Here is a tiny trained network, its code and every weight. The questions are about switching its units off for an input and a class, where a switched-off unit gives its printed mean instead of its output.

import numpy as np


def w(rows, s, z=0):
    codes = np.array(rows[::2]) - 128.0
    scale = np.full(codes.shape[1], s)
    scale[-1] = z or s
    return codes * scale


def norm(h):
    return h / np.sqrt((h * h).mean(-1, keepdims=True) + 1e-5)


def f(y):
    return y / 2 * (1 + np.tanh(0.7978845608 * (y + 0.044715 * y**3)))


def log_softmax(a):
    a = a - a.max(-1, keepdims=True)
    return a - np.log(np.exp(a).sum(-1, keepdims=True))


def net(x, mask):
    res = np.array(x, float).reshape(1, 3) / 4 @ E
    u = 0
    for l in range(2):
        y = f(norm(res) @ A[l][:, :-1].T + A[l][:, -1])
        res = res + np.where(mask[u : u + 3], y, B[l][:, -1]) @ B[l][:, :-1]
        u += 3
    return log_softmax(norm(res)[-1] @ U[:, :-1].T + U[:, -1])


A, B = {}, {}
E = w([
[101,4,148,137,55,95,80],'x0',
[2,98,85,31,174,169,187],'x1',
[173,58,83,207,139,213,232],'x2',
],0.0091)
A[0] = w([
[197,49,132,154,132,170,167,3],'L0N1',
[85,29,119,150,93,134,138,184],'L0N2',
[190,160,235,126,73,1,28,95],'L0N3',
],0.011,0.0068)
B[0] = w([
[115,17,199,247,82,62,135,163],'L0N1',
[75,250,168,101,56,139,135,217],'L0N2',
[17,169,19,55,4,183,72,253],'L0N3',
],0.011)
A[1] = w([
[236,135,70,139,63,170,11,141],'L1N1',
[185,119,59,187,68,117,18,3],'L1N2',
[65,87,155,66,173,36,88,74],'L1N3',
],0.011,0.0046)
B[1] = w([
[51,200,189,107,25,176,104,255],'L1N1',
[80,150,135,6,223,207,125,202],'L1N2',
[87,170,153,91,8,219,44,162],'L1N3',
],0.015,0.0054)
U = w([
[176,57,166,75,183,56,77,2],'0',
[8,161,122,40,17,195,97,234],'1',
[193,68,160,91,172,60,55,1],'2',
[200,57,141,98,160,54,49,1],'3',
[180,56,133,113,185,59,19,1],'4',
[172,148,53,102,205,184,187,59],'5',
[145,143,107,32,195,100,64,73],'6',
[192,131,177,227,50,142,150,230],'7',
],0.016,0.0096)

Each question gives the input, the list of numbers given to net, and the class t.
The units are the neurons (one row each of A and B). Each row of codes is followed by its name. A weight is (code - 128) times the scale printed after its matrix; where a second scale follows, it is the last column's (A, B and U).
mask holds one flag per neuron, layer by layer. A switched-off neuron (its flag False) gives its mean, the last column of its row in B, instead of its output. The means were averaged over made-up inputs and are rounded, as every weight is.
A unit's drop is (log p(t) with every unit on - log p(t) with that unit switched off) / (log p(t) with every unit on - log p(t) with every unit switched off).
The circuit of an input: a set's keep is (log p(t) with only the set's units on - log p(t) with every unit switched off) / (log p(t) with every unit on - log p(t) with every unit switched off). Starting from all 6 units, units are removed one at a time, each time the one whose removal leaves the highest keep (on an exact tie, the one counted first), for as long as the keep stays at least 0.8.
units of the circuit, in order: the units of the circuit, biggest drop first
top k neurons: the k neurons with the biggest drops, biggest first
top k neurons in layer l: the k neurons of layer l with the biggest drops, biggest first
drop of u: that unit's drop, to one decimal
input [-5,5,8], class 5: units of the circuit, in order	(L0N3; L1N1)
input [2,-3,7], class 7: units of the circuit, in order	(L0N3)
input [-7,2,1], class 5: units of the circuit, in order	(L0N3; L1N1; L0N2)
input [-4,0,-2], class 6: units of the circuit, in order	(L0N3; L1N1; L0N2)
input [8,-2,4], class 7: units of the circuit, in order	(L0N3; L0N1)
input [-4,4,8], class 7: top 3 neurons	(L0N3; L1N2; L0N1)
input [-5,-4,2], class 7: top 3 neurons	(L0N3; L1N2; L1N3)
input [-3,3,5], class 7: top 2 neurons in layer 1	(L1N2; L1N1)
input [-7,7,4], class 5: units of the circuit, in order	(L0N3; L1N1; L0N2)
input [-3,0,-1], class 6: top 3 neurons	(L0N3; L1N1; L0N1)
input [8,-3,5], class 7: top 2 neurons	(L0N3; L0N1)
input [-7,1,0], class 5: top 2 neurons in layer 0	(L0N3; L0N2)
input [-2,3,3], class 5: top 2 neurons in layer 1	(L1N1; L1N3)
input [-7,-3,6], class 7: top 2 neurons	(L0N3; L1N2)
input [-7,3,5], class 5: drop of L0N3	0.2
input [-7,4,2], class 5: drop of L0N3	0.3
input [-7,-7,8], class 7: drop of L1N2	0.0
input [-4,8,2], class 5: drop of L0N1	0.1
